Below is a small trained network, with its code and all its weights. Each question gives an input and a class and asks what happens when units are switched off, that is, made to give their printed mean instead of their output.

import numpy as np


def w(rows, s, z=0):
    codes = np.array(rows[::2]) - 128.0
    scale = np.full(codes.shape[1], s)
    scale[-1] = z or s
    return codes * scale


def norm(h):
    return h / np.sqrt((h * h).mean(-1, keepdims=True) + 1e-5)


def f(y):
    return np.maximum(y, 0)


def log_softmax(a):
    a = a - a.max(-1, keepdims=True)
    return a - np.log(np.exp(a).sum(-1, keepdims=True))


def net(x, mask):
    res = np.array(x, float).reshape(1, 5) / 4 @ E
    u = 0
    for l in range(2):
        y = f(norm(res) @ A[l][:, :-1].T + A[l][:, -1])
        res = res + np.where(mask[u : u + 14], y, B[l][:, -1]) @ B[l][:, :-1]
        u += 14
    return log_softmax(norm(res)[-1] @ U[:, :-1].T + U[:, -1])


A, B = {}, {}
E = w([
[128,127,125,129],'x0',
[194,142,34,85],'x1',
[98,155,50,227],'x2',
[128,127,124,126],'x3',
[145,8,117,134],'x4',
],0.0016)
A[0] = w([
[177,216,94,114,114],'0.n1',
[129,115,200,52,56],'0.n2',
[149,30,93,113,104],'0.n3',
[139,177,176,104,65],'0.n4',
[188,88,181,65,135],'0.n5',
[186,179,142,78,3],'0.n6',
[121,64,118,196,10],'0.n7',
[59,216,152,154,19],'0.n8',
[19,140,253,138,55],'0.n9',
[162,43,71,81,28],'0.n10',
[174,130,129,73,66],'0.n11',
[142,132,78,244,162],'0.n12',
[95,141,131,233,95],'0.n13',
[127,17,199,181,45],'0.n14',
],0.0029,0.0023)
B[0] = w([
[112,93,131,77,205],'0.n1',
[78,141,143,177,183],'0.n2',
[155,146,186,144,218],'0.n3',
[146,155,154,100,151],'0.n4',
[79,154,175,141,243],'0.n5',
[75,132,89,78,141],'0.n6',
[74,61,106,100,144],'0.n7',
[98,137,207,202,164],'0.n8',
[242,201,145,139,230],'0.n9',
[251,151,156,126,184],'0.n10',
[135,143,99,84,158],'0.n11',
[40,146,116,138,251],'0.n12',
[50,120,104,118,197],'0.n13',
[84,57,145,114,196],'0.n14',
],0.0032,0.0016)
A[1] = w([
[111,95,115,54,207],'1.n1',
[94,128,159,182,49],'1.n2',
[124,152,3,197,165],'1.n3',
[95,162,148,141,17],'1.n4',
[131,82,70,235,111],'1.n5',
[127,126,158,119,64],'1.n6',
[90,210,69,155,40],'1.n7',
[83,158,86,43,4],'1.n8',
[228,156,160,141,78],'1.n9',
[154,43,85,215,116],'1.n10',
[197,125,96,35,167],'1.n11',
[184,152,184,83,195],'1.n12',
[185,104,23,107,100],'1.n13',
[172,51,179,79,131],'1.n14',
],0.0044,0.0011)
B[1] = w([
[83,175,99,169,200],'1.n1',
[81,111,95,116,178],'1.n2',
[233,122,193,139,238],'1.n3',
[137,169,143,116,157],'1.n4',
[101,170,161,4,202],'1.n5',
[156,129,137,126,149],'1.n6',
[184,55,123,187,201],'1.n7',
[129,188,20,159,172],'1.n8',
[162,71,127,31,186],'1.n9',
[78,192,168,11,193],'1.n10',
[44,85,75,132,245],'1.n11',
[152,107,74,65,252],'1.n12',
[131,170,223,160,213],'1.n13',
[180,105,77,246,238],'1.n14',
],0.0037,0.0024)
U = w([
[183,186,205,41,252],'0',
[149,36,198,182,109],'1',
[98,177,9,73,110],'2',
[203,46,49,105,106],'3',
[68,190,158,233,76],'4',
[17,102,147,94,113],'5',
[224,178,68,207,69],'6',
],0.013,0.0018)

Each question gives the input, the list of numbers given to net, and the class t.
The units are the neurons (one row each of A and B). Each row of codes is followed by its name. A weight is (code - 128) times the scale printed after its matrix; where a second scale follows, it is the last column's (A, B and U).
mask holds one flag per neuron, layer by layer. A switched-off neuron (its flag False) gives its mean, the last column of its row in B, instead of its output. The means were averaged over made-up inputs and are rounded, as every weight is.
A unit's drop is (log p(t) with every unit on - log p(t) with that unit switched off) / (log p(t) with every unit on - log p(t) with every unit switched off).
The circuit of an input: a set's keep is (log p(t) with only the set's units on - log p(t) with every unit switched off) / (log p(t) with every unit on - log p(t) with every unit switched off). Starting from the 12 units with the biggest drops (on a tie, the unit counted first), units are removed one at a time, each time the one whose removal leaves the highest keep (on an exact tie, the one counted first), for as long as the keep stays at least 0.8.
units of the circuit, in order: the units of the circuit, biggest drop first
most important unit: the unit with the biggest drop
k most important neurons: the k neurons with the biggest drops, biggest first
k most important neurons of layer l: the k neurons of layer l with the biggest drops, biggest first
drop when u is switched off: that unit's drop, to one decimal
input [4,-2,6,7,1], class 5: most important unit -> 1.n5
input [5,0,4,8,3], class 5: units of the circuit, in order -> (0.n12 0.n9)
input [1,-8,7,4,1], class 5: units of the circuit, in order -> (1.n5 1.n14)
input [-1,-3,0,-7,-3], class 0: 2 most important neurons -> (0.n9 1.n14)
input [4,7,3,6,1], class 0: units of the circuit, in order -> (1.n13 1.n14)
input [-5,-1,-8,3,2], class 1: units of the circuit, in order -> (1.n14 1.n5)
input [7,6,1,-5,0], class 6: 2 most important neurons -> (1.n13 1.n3)
input [8,1,-8,6,3], class 3: 2 most important neurons -> (1.n14 1.n12)
input [1,-3,-8,-8,2], class 1: 3 most important neurons of layer 1 -> (1.n14 1.n5 1.n10)
input [3,-6,0,-8,-3], class 0: units of the circuit, in order -> (0.n9 1.n14)
input [-8,-6,0,8,-5], class 0: 3 most important neurons -> (0.n9 1.n14 0.n12)
input [8,1,4,-8,2], class 0: 3 most important neurons -> (1.n5 1.n3 1.n11)
input [4,4,1,-3,3], class 0: 2 most important neurons of layer 1 -> (1.n13 1.n10)
input [-8,-2,2,-5,7], class 5: units of the circuit, in order -> (1.n10)
input [-5,-1,-5,2,3], class 1: 2 most important neurons of layer 0 -> (0.n5 0.n2)
input [-1,4,-8,8,3], class 3: drop when 1.n14 is switched off -> 0.3
input [4,4,2,-7,-5], class 6: drop when 0.n7 is switched off -> 0.0
input [8,-5,6,-8,3], class 5: drop when 1.n5 is switched off -> 0.1
input [-3,6,2,2,-8], class 6: drop when 1.n3 is switched off -> 0.3
input [-5,-5,-1,8,-1], class 0: most important unit -> 0.n9
